Below is a small trained network, with its code and all its weights. Each question gives an input and a class and asks what happens when units are switched off, that is, made to give their printed mean instead of their output.

import numpy as np


def w(rows, s, z=0):
    codes = np.array(rows[::2]) - 128.0
    scale = np.full(codes.shape[1], s)
    scale[-1] = z or s
    return codes * scale


def norm(h):
    return h / np.sqrt((h * h).mean(-1, keepdims=True) + 1e-5)


def f(y):
    return y / 2 * (1 + np.tanh(0.7978845608 * (y + 0.044715 * y**3)))


def log_softmax(a):
    a = a - a.max(-1, keepdims=True)
    return a - np.log(np.exp(a).sum(-1, keepdims=True))


def net(x, mask):
    res = np.array(x, float).reshape(1, 2) / 4 @ E
    u = 0
    for l in range(4):
        y = f(norm(res) @ A[l][:, :-1].T + A[l][:, -1])
        res = res + np.where(mask[u : u + 5], y, B[l][:, -1]) @ B[l][:, :-1]
        u += 5
    return log_softmax(norm(res)[-1] @ U[:, :-1].T + U[:, -1])


A, B = {}, {}
E = w([
[152,115,103,88,255,172,165],'x0',
[25,212,132,119,165,113,110],'x1',
],0.0095)
A[0] = w([
[206,121,180,143,146,122,142,213],'0.n0',
[110,98,168,128,103,66,117,35],'0.n1',
[94,151,107,105,135,118,139,2],'0.n2',
[1,216,119,83,92,137,86,18],'0.n3',
[186,96,133,132,91,97,167,40],'0.n4',
],0.0092,0.0009)
B[0] = w([
[106,162,220,118,221,116,81,159],'0.n0',
[138,220,83,124,30,117,70,147],'0.n1',
[124,100,146,144,79,250,145,143],'0.n2',
[73,113,230,140,151,117,255,248],'0.n3',
[59,104,124,154,69,168,166,163],'0.n4',
],0.0088,0.011)
A[1] = w([
[105,97,171,103,115,111,205,91],'1.n0',
[51,130,113,138,209,64,150,96],'1.n1',
[119,239,177,106,9,37,139,107],'1.n2',
[74,120,130,162,144,125,70,117],'1.n3',
[84,44,166,211,247,2,108,1],'1.n4',
],0.0065,0.00073)
B[1] = w([
[150,126,255,162,93,198,195,230],'1.n0',
[185,64,165,84,107,190,219,197],'1.n1',
[234,133,67,116,161,178,91,253],'1.n2',
[180,9,84,170,108,134,160,125],'1.n3',
[139,166,81,91,98,183,181,196],'1.n4',
],0.0082,0.0055)
A[2] = w([
[151,101,73,125,74,113,67,203],'2.n0',
[66,105,107,95,134,72,106,2],'2.n1',
[187,106,142,114,126,161,165,110],'2.n2',
[113,148,197,146,86,42,134,123],'2.n3',
[123,74,2,139,193,132,135,78],'2.n4',
],0.009,0.00083)
B[2] = w([
[149,166,154,62,138,183,115,168],'2.n0',
[98,135,94,134,124,160,78,98],'2.n1',
[149,148,95,137,118,57,66,254],'2.n2',
[153,104,104,141,249,184,152,194],'2.n3',
[112,117,95,116,144,66,125,149],'2.n4',
],0.013,0.0051)
A[3] = w([
[105,254,138,29,99,116,98,253],'3.n0',
[162,79,109,160,64,71,132,68],'3.n1',
[154,134,57,132,143,114,156,56],'3.n2',
[167,130,114,80,177,106,187,149],'3.n3',
[169,54,150,179,152,126,191,187],'3.n4',
],0.0091,0.0029)
B[3] = w([
[154,119,225,183,138,181,111,164],'3.n0',
[55,109,146,234,26,223,202,132],'3.n1',
[51,14,38,134,193,225,71,131],'3.n2',
[153,153,38,30,160,101,120,211],'3.n3',
[1,80,77,114,151,86,12,254],'3.n4',
],0.0064,0.008)
U = w([
[163,118,91,130,91,159,147,62],'0',
[132,160,115,115,63,41,124,2],'1',
[125,95,65,8,195,79,72,179],'2',
[154,161,138,199,142,123,100,84],'3',
[133,152,68,188,60,76,153,37],'4',
[49,125,218,82,143,152,213,206],'5',
[44,43,178,164,66,91,45,155],'6',
[246,169,173,149,37,212,72,184],'7',
],0.012,0.0061)

Each question gives the input, the list of numbers given to net, and the class t.
The units are the neurons (one row each of A and B). Each row of codes is followed by its name. A weight is (code - 128) times the scale printed after its matrix; where a second scale follows, it is the last column's (A, B and U).
mask holds one flag per neuron, layer by layer. A switched-off neuron (its flag False) gives its mean, the last column of its row in B, instead of its output. The means were averaged over made-up inputs and are rounded, as every weight is.
A unit's drop is (log p(t) with every unit on - log p(t) with that unit switched off) / (log p(t) with every unit on - log p(t) with every unit switched off).
The circuit of an input: a set's keep is (log p(t) with only the set's units on - log p(t) with every unit switched off) / (log p(t) with every unit on - log p(t) with every unit switched off). Starting from the 12 units with the biggest drops (on a tie, the unit counted first), units are removed one at a time, each time the one whose removal leaves the highest keep (on an exact tie, the one counted first), for as long as the keep stays at least 0.8.
circuit, biggest first: the units of the circuit, biggest drop first
unit that matters most: the unit with the biggest drop
k most important neurons: the k neurons with the biggest drops, biggest first
k most important neurons of layer l: the k neurons of layer l with the biggest drops, biggest first
drop when u is switched off: that unit's drop, to one decimal
input [-3,-4], class 7: circuit, biggest first -> 0.n3
input [-7,1], class 7: 2 most important neurons -> 1.n2; 0.n1
input [0,-3], class 6: circuit, biggest first -> 0.n4; 0.n3; 1.n2
input [0,-5], class 6: 2 most important neurons -> 0.n4; 0.n3
input [1,-2], class 2: 4 most important neurons of layer 0 -> 0.n1; 0.n0; 0.n3; 0.n2
input [-7,2], class 3: 3 most important neurons -> 0.n3; 1.n2; 2.n3
input [3,-8], class 6: 4 most important neurons -> 0.n4; 2.n3; 1.n2; 0.n3
input [0,-7], class 6: 2 most important neurons -> 0.n3; 0.n4
input [0,0], class 0: 4 most important neurons -> 0.n3; 0.n4; 0.n2; 0.n1
input [2,-5], class 6: 4 most important neurons -> 0.n4; 2.n3; 1.n2; 0.n3
input [2,-6], class 6: 4 most important neurons -> 0.n4; 0.n3; 2.n3; 1.n2
input [-5,0], class 7: drop when 1.n2 is switched off -> 1.3
input [4,1], class 2: drop when 1.n0 is switched off -> 0.0
input [-1,-1], class 7: drop when 0.n3 is switched off -> 1.1
input [0,-8], class 6: drop when 0.n4 is switched off -> 0.2
input [-7,0], class 7: unit that matters most -> 1.n2
